Here is a tiny trained network, its code and every weight. The questions are about switching its units off for an input and a target symbol, where a switched-off unit gives its printed mean instead of its output.

import numpy as np


def w(rows, s, z=0):
    codes = np.array(rows[::2]) - 128.0
    scale = np.full(codes.shape[1], s)
    scale[-1] = z or s
    return codes * scale


def norm(h):
    return h / np.sqrt((h * h).mean(-1, keepdims=True) + 1e-5)


def softmax(a):
    e = np.exp(a - a.max(-1, keepdims=True))
    return e / e.sum(-1, keepdims=True)


def log_softmax(a):
    a = a - a.max(-1, keepdims=True)
    return a - np.log(np.exp(a).sum(-1, keepdims=True))


def net(x, mask):
    ids = ['αβγδεζθλμξπσφψω'.index(c) for c in x.split()]
    T = len(ids)
    res = E[ids] + P[:T]
    u = 0
    for l in range(3):
        r = norm(res)
        for j in range(2):
            rows = slice(3 * j, 3 * j + 3)
            q, k, v = (r @ M[l][rows].T for M in (Q, K, V))
            z = softmax(np.where(np.tri(T) > 0, q @ k.T / 3**0.5, -1e9)) @ v
            o = O[l][rows]
            res = res + np.where(mask[u + j], z, o[:, -1]) @ o[:, :-1]
        u += 2
    return log_softmax(norm(res)[-1] @ U[:, :-1].T + U[:, -1])


Q, K, V, O = {}, {}, {}, {}
E = w([
[212,158,66,123,112],'α',
[69,104,117,183,103],'β',
[93,213,142,170,123],'γ',
[189,161,40,58,129],'δ',
[117,195,163,174,89],'ε',
[108,49,87,71,245],'ζ',
[107,106,78,97,106],'θ',
[115,158,116,87,79],'λ',
[81,8,98,140,109],'μ',
[108,194,91,146,187],'ξ',
[90,118,97,202,224],'π',
[98,115,94,140,142],'σ',
[34,141,82,150,76],'φ',
[118,77,114,74,129],'ψ',
[209,90,10,142,132],'ω',
],0.017)
P = w([
[163,75,106,139,21],'0',
[2,216,10,85,168],'1',
[41,214,52,99,213],'2',
[67,216,32,109,167],'3',
[74,215,42,104,132],'4',
[79,205,76,78,153],'5',
[80,135,56,114,194],'6',
[53,141,40,100,164],'7',
],0.0098)
Q[0] = w([
[141,101,144,105,157],'0.h1',
[248,67,247,173,110],'0.h1',
[32,158,14,111,146],'0.h1',
[144,154,123,105,129],'0.h2',
[111,127,142,136,78],'0.h2',
[161,119,166,113,90],'0.h2',
],0.017)
K[0] = w([
[107,130,121,121,101],'0.h1',
[3,233,37,23,211],'0.h1',
[215,83,194,212,64],'0.h1',
[143,133,187,81,99],'0.h2',
[81,151,74,113,101],'0.h2',
[72,119,44,144,70],'0.h2',
],0.013)
V[0] = w([
[149,142,168,186,105],'0.h1',
[156,156,207,6,60],'0.h1',
[2,165,93,96,96],'0.h1',
[150,139,181,179,105],'0.h2',
[118,208,97,112,105],'0.h2',
[121,153,115,119,122],'0.h2',
],0.023)
O[0] = w([
[173,96,109,167,118,134],'0.h1',
[111,35,78,23,135,4],'0.h1',
[7,135,126,139,157,153],'0.h1',
[163,57,141,96,124,52],'0.h2',
[115,124,103,141,204,185],'0.h2',
[125,131,118,137,150,152],'0.h2',
],0.02)
Q[1] = w([
[58,71,145,205,178],'1.h1',
[118,88,17,51,177],'1.h1',
[128,130,142,136,54],'1.h1',
[79,164,5,170,196],'1.h2',
[106,222,84,173,143],'1.h2',
[139,219,71,149,188],'1.h2',
],0.022)
K[1] = w([
[140,212,98,108,104],'1.h1',
[158,100,164,82,33],'1.h1',
[170,116,134,206,112],'1.h1',
[249,39,250,132,63],'1.h2',
[121,29,153,131,163],'1.h2',
[166,11,134,131,78],'1.h2',
],0.023)
V[1] = w([
[180,109,154,69,197],'1.h1',
[108,58,89,185,166],'1.h1',
[158,42,169,73,113],'1.h1',
[144,251,77,108,216],'1.h2',
[94,146,92,85,49],'1.h2',
[123,190,220,71,47],'1.h2',
],0.027)
O[1] = w([
[173,155,63,144,151,73],'1.h1',
[198,98,162,99,154,136],'1.h1',
[167,67,82,165,94,3],'1.h1',
[85,252,141,48,142,159],'1.h2',
[116,99,118,131,30,111],'1.h2',
[39,145,82,202,63,138],'1.h2',
],0.022,0.025)
Q[2] = w([
[98,79,20,209,47],'2.h1',
[147,61,100,109,180],'2.h1',
[5,144,74,103,79],'2.h1',
[161,145,203,98,144],'2.h2',
[119,209,111,169,80],'2.h2',
[155,23,51,130,73],'2.h2',
],0.03)
K[2] = w([
[116,254,222,39,164],'2.h1',
[204,189,87,29,144],'2.h1',
[161,167,196,173,22],'2.h1',
[102,172,199,129,128],'2.h2',
[157,34,119,72,150],'2.h2',
[39,66,68,238,41],'2.h2',
],0.027)
V[2] = w([
[127,192,88,124,201],'2.h1',
[250,138,98,82,4],'2.h1',
[169,119,186,212,78],'2.h1',
[82,216,165,86,162],'2.h2',
[245,91,101,172,105],'2.h2',
[173,101,155,120,34],'2.h2',
],0.032)
O[2] = w([
[93,181,132,91,203,176],'2.h1',
[251,188,89,55,84,30],'2.h1',
[232,129,179,203,129,136],'2.h1',
[194,123,155,89,78,253],'2.h2',
[41,218,116,176,167,22],'2.h2',
[115,152,123,77,227,51],'2.h2',
],0.022,0.025)
U = w([
[127,223,54,144,153,175],'α',
[177,32,165,203,94,80],'β',
[206,66,173,73,207,59],'γ',
[155,152,64,11,104,100],'δ',
[184,67,97,190,199,253],'ε',
[52,181,83,118,4,74],'ζ',
[172,12,113,58,61,87],'θ',
[51,71,44,84,166,123],'λ',
[47,97,112,218,132,186],'μ',
[60,197,183,82,194,7],'ξ',
[167,205,168,239,105,46],'π',
[122,107,119,123,109,101],'σ',
[84,31,148,111,137,252],'φ',
[144,96,19,175,44,199],'ψ',
[239,151,125,111,68,162],'ω',
],0.011,0.0029)

Each question gives the input, a string of symbols that net reads in full, and the target symbol t.
The units are the heads (3 rows each of Q, K, V and O). Each row of codes is followed by its name. A weight is (code - 128) times the scale printed after its matrix; where a second scale follows, it is the last column's (O and U).
mask holds one flag per head, layer by layer. A switched-off head (its flag False) gives its mean, the last column of its rows in O, instead of its output. The means were averaged over made-up inputs and are rounded, as every weight is.
A unit's drop is (log p(t) with every unit on - log p(t) with that unit switched off) / (log p(t) with every unit on - log p(t) with every unit switched off).
The circuit of an input: a set's keep is (log p(t) with only the set's units on - log p(t) with every unit switched off) / (log p(t) with every unit on - log p(t) with every unit switched off). Starting from all 6 units, units are removed one at a time, each time the one whose removal leaves the highest keep (on an exact tie, the one counted first), for as long as the keep stays at least 0.8.
circuit, biggest first: the units of the circuit, biggest drop first
most important unit: the unit with the biggest drop
which heads matter: for each layer, one digit per head in row order, 1 if its drop is at least 0.15 and else 0, layers parted by /
input α λ π δ ζ, target α: circuit, biggest first	[0.h1 1.h1 2.h2 2.h1]
input λ π ξ ζ, target λ: most important unit	0.h1
input γ ε θ ξ ω α, target γ: which heads matter	11 / 11 / 00
input ω α λ γ ω ξ ξ ξ, target ω: which heads matter	11 / 10 / 01
input μ δ ξ φ ω, target μ: which heads matter	11 / 11 / 01
input ω ε ω ψ δ ε, target ω: circuit, biggest first	[0.h1 0.h2 1.h1 2.h1]
input γ ψ ξ θ, target γ: circuit, biggest first	[0.h1 1.h2 0.h2]
input ω ζ ω, target ω: circuit, biggest first	[0.h1 2.h2]
input μ ε θ φ ζ ζ α, target μ: circuit, biggest first	[1.h2 0.h2 2.h2]
input φ ξ δ ε, target φ: which heads matter	10 / 00 / 11
input ζ μ ζ δ ω ξ δ ε, target ζ: circuit, biggest first	[1.h2 0.h2 0.h1]
input γ λ ψ ω ψ ξ δ ζ, target γ: circuit, biggest first	[0.h1 1.h2]
input φ λ φ λ δ ζ λ, target φ: circuit, biggest first	[2.h1 0.h1 2.h2]
input ζ ξ λ θ ε γ φ ψ, target ζ: most important unit	1.h2
input γ φ ζ, target γ: circuit, biggest first	[1.h2 0.h1 0.h2]
input δ ω α ξ, target δ: which heads matter	10 / 01 / 00
input ζ ψ α β μ ξ ψ δ, target ζ: circuit, biggest first	[1.h2 0.h2]
input ζ γ α ξ ξ γ μ, target ζ: circuit, biggest first	[1.h2 0.h2 0.h1]
input α ω φ, target α: which heads matter	11 / 10 / 11
input λ β α π ξ π, target λ: which heads matter	10 / 10 / 01
input ε ξ ξ σ ξ ε γ ψ, target ε: which heads matter	11 / 11 / 01
input π ξ ξ γ ξ θ, target π: circuit, biggest first	[0.h1]
input φ ξ ξ δ ζ ξ, target φ: which heads matter	10 / 00 / 11
